What each symbol does to the points:
o: peb->dit, gab->nur, duz->pev, foz->lol, bef->bik, las->sot, pud->ler, piz->foz, lol->mor, sot->zit, dal->kav, nur->mes, vab->nev, zov->pul, kir->kes, bos->nas, lir->duz, dud->fud, ter->tav, sur->vod, baz->bak, vav->dep, vut->tet, mir->siv, lon->zur, bap->dep, rif->per, sem->lon, ran->sem, per->muz, lop->peb, raf->ter, roz->piz, pul->paz, bug->puf, dun->bos, muz->fon, lud->vut, fov->lov, siv->lir, mor->rif, tet->dun, kez->suf, bik->peb, bim->bap, dep->vav, zur->fim, dit->mor, vad->sed, tov->mir, kes->dun, ruz->sab, mes->raf, suk->baz, los->fov, nas->pud, fud->las, tav->ler, zas->ran, der->reg, fim->bef, kis->zov, zut->der, bub->piz, tol->kez, suf->zut, sed->bim, met->kis, bov->dal, zit->zub, fon->los, reg->kis, nev->tov, paz->met, sab->suk, kav->lop, noz->ruz, lov->pev, pev->zas, zub->tol, sep->nav, vod->lov, zin->vad, ler->tov, bak->roz, puf->kir, nav->tol, lel->zas
q: peb->zur, gab->suk, duz->nas, foz->suf, bef->sem, las->foz, pud->tet, piz->zov, lol->zut, sot->lol, dal->vab, nur->baz, vab->siv, zov->dep, kir->bub, bos->lud, lir->nas, dud->der, ter->gab, sur->lir, baz->noz, vav->sed, vut->ler, mir->bak, lon->lov, bap->zin, rif->bik, sem->peb, ran->sep, per->peb, lop->ran, raf->bak, roz->tov, pul->vav, bug->raf, dun->tov, muz->peb, lud->tav, fov->per, siv->bos, mor->bef, tet->nev, kez->lel, bik->dit, bim->sot, dep->mes, zur->zas, dit->fim, vad->baz, tov->ter, kes->piz, ruz->puf, mes->vut, suk->kes, los->rif, nas->lon, fud->reg, tav->nur, zas->lop, der->tol, fim->ran, kis->bap, zut->zub, bub->kis, tol->fov, suf->dit, sed->tol, met->bim, bov->pev, zit->zin, fon->peb, reg->kez, nev->raf, paz->fud, sab->kir, kav->sur, noz->met, lov->fim, pev->mir, zub->los, sep->bov, vod->duz, zin->dud, ler->mes, bak->ruz, puf->paz, nav->dal, lel->muz

In the rows, zero is written as 22.

The rows follow the links: the fewer symbols apart two points are, the more alike their rows tend to be.

Each row is also shifted at random along 9 hidden directions that mean nothing.

Row, then point:
[ 23  30  19  21  21  24  15  26  24  29  26  23  23  25  18  29  19  18  24  24  12  14  21  22  18  17  21  26  21  18  26  20  22  19  25  19  24  17  25  26  20  18  26  21  19  25  24] | puf
[ 34  29  29  22  21  21  22  20  23  19  19  28  18  25  22  25  20  21  25  22  22  21  23  22  22  23  19  21  23  27  21  25  18  17  20  24  18  20  19  23  22  26  17  20  21  24  19] | bik
[ 26  34  21  21  28  20  20  25  20  23  23  18  22  23  20  27  19  30  26  22  20  16  20  16  20  30  25  19  20  30  16  24  24  19  24  21  19  21  22  20  26  25  17  20  22  14  27] | nav
[ 22  22  20  23  24  27  20  26  22  26  24  31  25  21  15  20  15  22  21  19  23  16  24  18  23  21  18  22  24  21  28  23  20  24  19  13  22  18  20  26  17  21  28  20  23  20  25] | dep
[ 14  29  20  27  27  21  24  20  31  27  19  19  29  21  21  22  21  23  29  20  24  21  20  20  19  23  26  21  19  20  19  18  21  27  20  28  24  21  16  27  26  18  15  23  25  23  19] | der
[ 25  20  25  23  22  24  23  22  23  23  24  20  23  23  25  21  19  22  19  19  22  23  19  22  18  21  20  22  25  24  25  20  18  22  20  20  24  23  27  25  20  19  26  24  24  21  22] | zin
[ 14  24  17  21  19  21  24  23  22  20  21  22  22  17  17  18  27  15  19  22  19  24  27  28  20  23  24  21  20  16  21  26  19  25  21  21  19  22  16  17  23  17  22  21  21  18  20] | lir
[ 23  26  22  23  27  25  22  22  27  17  29  28  17  18  23  19  22  18  18  28  26  24  19  21  17  23  26  26  27  21  15  23  23  21  28  23  24  26  20  20  25  21  17  18  18  18  20] | baz
[ 12  25  19  21  25  20  24  23  26  20  28  22  23  20  16  25  22  23  25  18  16  16  26  19  21  24  18  18  22  24  25  23  17  27  21  19  18  17  25  22  16  22  28  17  21  19  22] | fov
[ 23  19  23  21  18  22  28  21  23  25  15  30  28  18  21  16  21  15  20  22  29  26  23  28  29  13  21  23  23  13  19  25  26  23  15  28  23  22   9  20  25  21  19  23  24  29  14] | vut
[  7  23  22  20  23  18  22  20  19  28  22  27  20  19  26  28  23  28  26  24  23  16  23  22  28  25  18  22  26  29  19  22  25  21  21  24  21  22  26  18  27  25   9  24  26  24  23] | kav
[  9   9  20  25  23  23  18  19  20  25  21  20  20  23  26  19  23  30  26  25  27  21  19  17  26  23  22  22  22  22  24  13  28  25  26  22  27  23  29  25  21  24  19  26  24  25  26] | piz
[ 14  21  27  21  24  20  23  17  24  20  28  25  17  21  26  24  24  24  26  23  22  20  20  19  22  24  17  19  28  28  21  21  20  22  23  24  22  22  31  22  18  27  19  20  24  22  21] | los
[ 15  27  27  26  24  26  16  20  23  20  20  29  19  24  22  21  20  19  18  24  28  26  22  23  17  24  27  25  24  24  18  25  21  15  19  23  21  29  19  26  24  22  13  23  22  21  24] | zov
[ 17  15  18  21  21  19  24  21  18  19  25  22  20  21  23  22  25  25  21  19  21  23  27  21  27  20  19  18  19  22  23  24  21  27  23  22  22  21  26  20  21  27  25  24  21  21  24] | ran
[ 18  38  32  23  21  19  18  21  25  19  17  19  24  29  17  27  22  19  27  22  16  24  22  25  16  24  25  18  20  27  18  26  18  12  17  28  16  23  18  24  19  26  17  18  21  25  21] | mor
[ 29  23  23  23  26  22  26  22  25  24  25  22  24  22  23  17  20  21  27  20  21  20  18  18  19  21  18  18  24  20  22  19  19  28  23  21  27  19  23  25  19  19  25  23  25  19  22] | zit
[ 23  22  22  18  19  21  22  24  17  22  20  20  22  21  17  19  24  18  20  23  18  20  22  24  24  22  20  21  23  19  23  25  24  19  21  18  19  20  20  16  18  21  27  20  22  20  23] | bos
[ 19  19  20  24  20  21  16  23  23  23  17  11  25  25  23  24  21  29  25  26  22  25  18  21  18  24  29  24  16  22  22  14  25  20  28  25  24  24  20  24  24  22  18  23  17  26  23] | kir
[ 23  19  19  28  23  22  25  23  26  19  19  14  27  24  23  14  23  21  22  18  25  30  22  21  18  21  26  18  14  17  22  18  19  30  22  25  25  24  17  27  23  18  26  25  22  20  22] | reg
[ 19  35  18  20  24  21  19  22  30  31  19  21  28  19  17  32  17  20  27  26  20  16  20  22  19  21  29  27  20  19  18  19  26  17  22  27  22  19  13  21  27  20  14  18  18  26  15] | gab
[ 22  32  25  27  25  20  22  23  28  24  16  20  28  24  19  25  19  27  28  19  23  20  21  21  20  24  24  20  18  26  21  20  19  22  18  26  18  20  15  27  24  20  17  21  25  24  21] | kez
[ 23  13  22  18  15  20  28  26  13  21  23  27  23  21  23  18  23  22  18  17  19  21  26  29  32  15  11  19  24  20  28  24  20  28  20  17  20  19  24  17  20  21  30  26  24  25  24] | pev
[ 15  32  20  19  23  21  19  22  25  29  21  22  28  21  18  27  20  17  25  27  19  18  20  23  21  18  26  24  21  17  17  22  28  17  22  27  24  21  16  20  23  22  18  20  20  25  18] | raf
[ 22  25  24  24  24  20  26  22  26  24  21  20  28  22  22  20  20  23  27  18  21  21  20  21  21  21  20  18  22  22  22  18  19  27  20  25  22  20  20  25  21  20  23  21  25  23  20] | zub
[ 17  17  21  20  18  19  23  19  19  18  20  19  20  20  22  20  25  25  23  22  22  26  25  24  24  26  21  19  20  24  21  23  20  24  23  23  20  23  20  18  21  25  19  22  20  21  20] | lon
[ 17  22  19  24  26  25  17  27  21  20  28  21  21  25  16  16  24  21  24  24  17  19  21  17  18  22  22  19  20  17  25  21  22  26  29  16  24  20  25  25  15  22  31  21  20  17  30] | bub
[ 38  22  30  21  19  19  23  22  17  17  18  15  22  28  26  25  18  31  25  18  22  24  19  21  23  26  20  18  20  32  23  21  19  19  21  23  18  22  23  21  21  28  22  22  20  22  23] | lel
[ 25  25  13  21  24  19  24  21  24  23  26  26  21  18  19  23  23  21  27  21  19  17  28  17  25  22  20  18  17  19  20  24  21  30  25  23  24  17  19  21  25  24  19  22  21  18  21] | lop

Start, symbols taken left to right, then the point you end at.
Answer with the point's name.
[ 25  33  23  20  26  23  21  25  25  26  27  21  26  21  19  24  16  21  26  22  18  17  16  18  15  24  21  21  25  23  21  20  20  22  24  20  26  20  21  24  19  20  23  19  20  17  22]
o o q q q o => der
[ 26  20  20  18  22  23  25  25  21  23  22  26  25  19  17  19  20  18  20  22  22  18  21  22  27  17  19  22  23  17  23  24  26  22  20  19  21  18  17  19  19  22  29  18  22  23  19]
o o o o q o => nas
[ 21  10  20  26  20  26  22  25  23  22  19  34  20  20  22  20  22  26  18  23  28  18  24  24  30  16  19  29  24  19  28  18  26  25  22  18  19  19  20  24  25  19  23  22  24  31  22]
o o q q q q => baz
[ 18  27  28  25  23  23  24  23  24  22  23  25  26  24  23  18  21  17  22  20  22  24  19  25  19  18  20  20  25  21  21  23  19  23  18  24  23  24  21  26  21  19  22  24  26  23  22]
o q o q o o o o o => dep
[ 21  28  32  24  25  25  19  20  22  21  26  31  15  26  25  23  23  15  18  21  20  19  19  24  18  20  17  23  31  26  22  26  19  14  16  20  20  24  33  26  19  19  22  23  28  23  26]
q q o q o => kez
[ 21  14  20  21  19  24  22  24  21  25  12  19  29  21  18  25  15  31  17  19  28  21  22  23  28  21  25  27  19  25  27  20  26  18  15  19  14  21  15  21  22  22  26  18  22  28  18]
q q q q o => tet
[ 16  20  18  23  25  22  21  19  26  23  28  32  16  20  18  26  25  21  26  20  18  13  28  17  26  19  14  21  24  22  27  23  19  26  21  19  20  14  29  25  17  24  25  20  25  24  23]
o q o o o o => mor
[ 26  20  24  20  20  22  21  23  21  23  26  19  22  24  28  20  22  19  23  27  20  25  16  23  20  18  22  22  23  18  20  17  24  24  30  25  30  24  24  22  22  23  21  25  17  24  22]
q o q q q o q => mes
[ 11  31  21  22  24  23  17  28  26  27  26  27  26  22  15  26  20  21  27  26  15  13  21  22  21  19  21  23  23  19  23  20  24  22  26  21  21  17  20  23  19  20  22  18  19  26  23]
o q q q q q q q => ler
[ 17  24  19  22  25  24  19  24  25  20  27  22  21  20  20  22  22  22  22  27  22  20  19  20  19  22  26  25  23  20  19  20  25  22  29  21  23  22  22  20  22  22  22  18  18  21  22]
q o q o o o o => duz
[ 23  17  24  16  17  18  22  19  13  24  24  12  18  23  30  22  26  21  24  24  16  25  18  24  21  26  18  19  25  24  20  21  23  20  26  22  28  25  32  15  22  25  19  28  21  18  24]
q q q o o o o o o => dit
[ 18  17  18  20  21  22  24  19  20  19  26  27  14  17  27  18  30  14  15  26  24  25  23  26  24  19  23  25  25  16  16  26  25  22  25  23  24  26  26  16  27  20  19  24  22  20  20]
q o q o q q => ruz
[ 11  20  15  25  28  26  18  21  27  20  28  21  19  19  19  26  20  24  13  18  23  20  25  17  15  27  27  27  22  25  26  23  18  21  20  15  19  24  30  26  20  17  26  19  22  16  24]
q o o q o q q q => peb
[ 17  24  24  22  23  20  22  17  24  15  25  26  16  21  23  22  25  19  24  24  24  25  25  21  21  24  22  19  22  24  17  26  19  22  23  27  21  24  22  21  22  27  16  20  20  20  20]
o o q q o q q o => bef
[ 29  20  21  18  19  20  24  21  16  22  22  17  20  20  24  17  26  18  22  25  20  25  20  24  22  23  21  20  22  18  18  23  24  23  25  22  25  23  22  15  23  22  22  24  21  17  23]
o q q o q o o q => peb
[ 15  20  19  22  20  20  23  24  19  17  17  16  24  21  20  21  25  23  14  21  24  26  25  27  24  23  28  22  18  21  19  25  25  20  19  23  15  26  18  17  26  21  22  21  21  20  22]
q o q q q q o q q => peb
[ 24  27  25  20  20  20  24  24  16  24  21  24  23  23  25  24  22  21  20  21  20  21  21  26  27  19  19  20  23  24  19  26  24  20  19  25  22  23  23  19  27  23  18  26  24  23  24]
o o o o o q => bef
[ 25  28  25  24  20  22  19  24  23  30  15  17  31  26  22  23  15  24  29  21  21  24  18  22  18  22  24  21  18  21  23  17  21  21  21  26  27  22  14  28  23  21  17  26  21  24  22]
q q o o o o => bap
